121 132 145 157 152 130 100 133 136 127 134 124 152
147 118 142 173 138 117 106 155 141 133 118 114 138
143 130 144 196 149 94 82 159 121 142 130 106 149
155 144 116 184 120 90 100 135 140 116 120 105 120
177 137 141 170 141 116 62 146 134 136 108 117 141
156 119 134 181 153 114 70 151 120 131 115 130 153
160 125 131 182 159 126 85 168 127 118 123 116 159
->
155 144 116 184 120 90 100 135 140 116 120 105 120
160 125 131 182 159 126 85 168 127 118 123 116 159
156 119 134 181 153 114 70 151 120 131 115 130 153
177 137 141 170 141 116 62 146 134 136 108 117 141
147 118 142 173 138 117 106 155 141 133 118 114 138
143 130 144 196 149 94 82 159 121 142 130 106 149
121 132 145 157 152 130 100 133 136 127 134 124 152

98 157 173 153
152 198 190 195
194 197 162 201
181 190 185 193
66 64 58 45
124 73 69 89
85 140 164 137
115 157 166 146
179 190 177 191
->
66 64 58 45
124 73 69 89
194 197 162 201
85 140 164 137
115 157 166 146
98 157 173 153
179 190 177 191
181 190 185 193
152 198 190 195

192 180 83 137
116 201 88 133
114 37 169 149
171 138 117 125
102 178 142 58
->
192 180 83 137
116 201 88 133
171 138 117 125
102 178 142 58
114 37 169 149

125 131 163 138 65 50 126 109 115 147 133 118 65 110
112 125 179 124 67 63 140 105 124 130 146 121 67 127
116 128 151 134 59 65 126 126 110 136 119 120 59 118
115 131 169 137 59 55 136 113 118 139 143 118 59 112
112 128 164 149 43 94 137 108 121 133 144 117 43 118
->
116 128 151 134 59 65 126 126 110 136 119 120 59 118
125 131 163 138 65 50 126 109 115 147 133 118 65 110
112 128 164 149 43 94 137 108 121 133 144 117 43 118
115 131 169 137 59 55 136 113 118 139 143 118 59 112
112 125 179 124 67 63 140 105 124 130 146 121 67 127

120 171 105 76 176 176 160 161
60 92 167 101 198 177 98 208
122 99 172 177 83 75 94 85
76 79 159 156 136 102 66 139
116 96 171 182 83 81 83 106
155 109 133 188 63 68 110 40
->
120 171 105 76 176 176 160 161
155 109 133 188 63 68 110 40
76 79 159 156 136 102 66 139
60 92 167 101 198 177 98 208
116 96 171 182 83 81 83 106
122 99 172 177 83 75 94 85

165 151 167 80 137 136
121 123 59 96 100 136
121 119 98 181 114 73
175 147 157 143 115 177
121 123 118 107 130 54
->
121 123 59 96 100 136
121 119 98 181 114 73
121 123 118 107 130 54
175 147 157 143 115 177
165 151 167 80 137 136
---
137 169 191
121 183 192
169 135 173
190 59 94
91 120 84
137 77 67
90 108 72
65 151 102
->
65 151 102
137 169 191
121 183 192
169 135 173
190 59 94
91 120 84
137 77 67
90 108 72

164 151 161 153 146 94 159 166 173 155 71 101 157
120 170 84 170 73 95 167 87 62 171 169 85 181
->
120 170 84 170 73 95 167 87 62 171 169 85 181
164 151 161 153 146 94 159 166 173 155 71 101 157

157 164 147 164 124 108
94 117 96 119 116 151
72 77 96 78 138 188
151 188 121 190 93 85
141 66 199 63 213 199
135 180 104 183 86 92
109 100 130 100 148 167
189 155 198 153 164 117
124 116 139 116 145 152
116 100 139 100 154 167
->
116 100 139 100 154 167
157 164 147 164 124 108
94 117 96 119 116 151
72 77 96 78 138 188
151 188 121 190 93 85
141 66 199 63 213 199
135 180 104 183 86 92
109 100 130 100 148 167
189 155 198 153 164 117
124 116 139 116 145 152

102 138 183 142
168 108 92 154
53 97 90 133
80 180 194 206
104 131 161 207
126 175 111 100
104 71 196 96
143 64 120 132
171 79 113 59
193 117 92 196
68 151 178 111
195 185 125 204
->
195 185 125 204
102 138 183 142
168 108 92 154
53 97 90 133
80 180 194 206
104 131 161 207
126 175 111 100
104 71 196 96
143 64 120 132
171 79 113 59
193 117 92 196
68 151 178 111

57 107 115 111 87 124 71 81 98
94 87 91 154 84 172 86 111 110
108 83 86 161 86 176 94 121 115
->
108 83 86 161 86 176 94 121 115
57 107 115 111 87 124 71 81 98
94 87 91 154 84 172 86 111 110

142 116 138 169
57 141 94 64
134 124 131 141
141 105 141 204
->
141 105 141 204
142 116 138 169
57 141 94 64
134 124 131 141
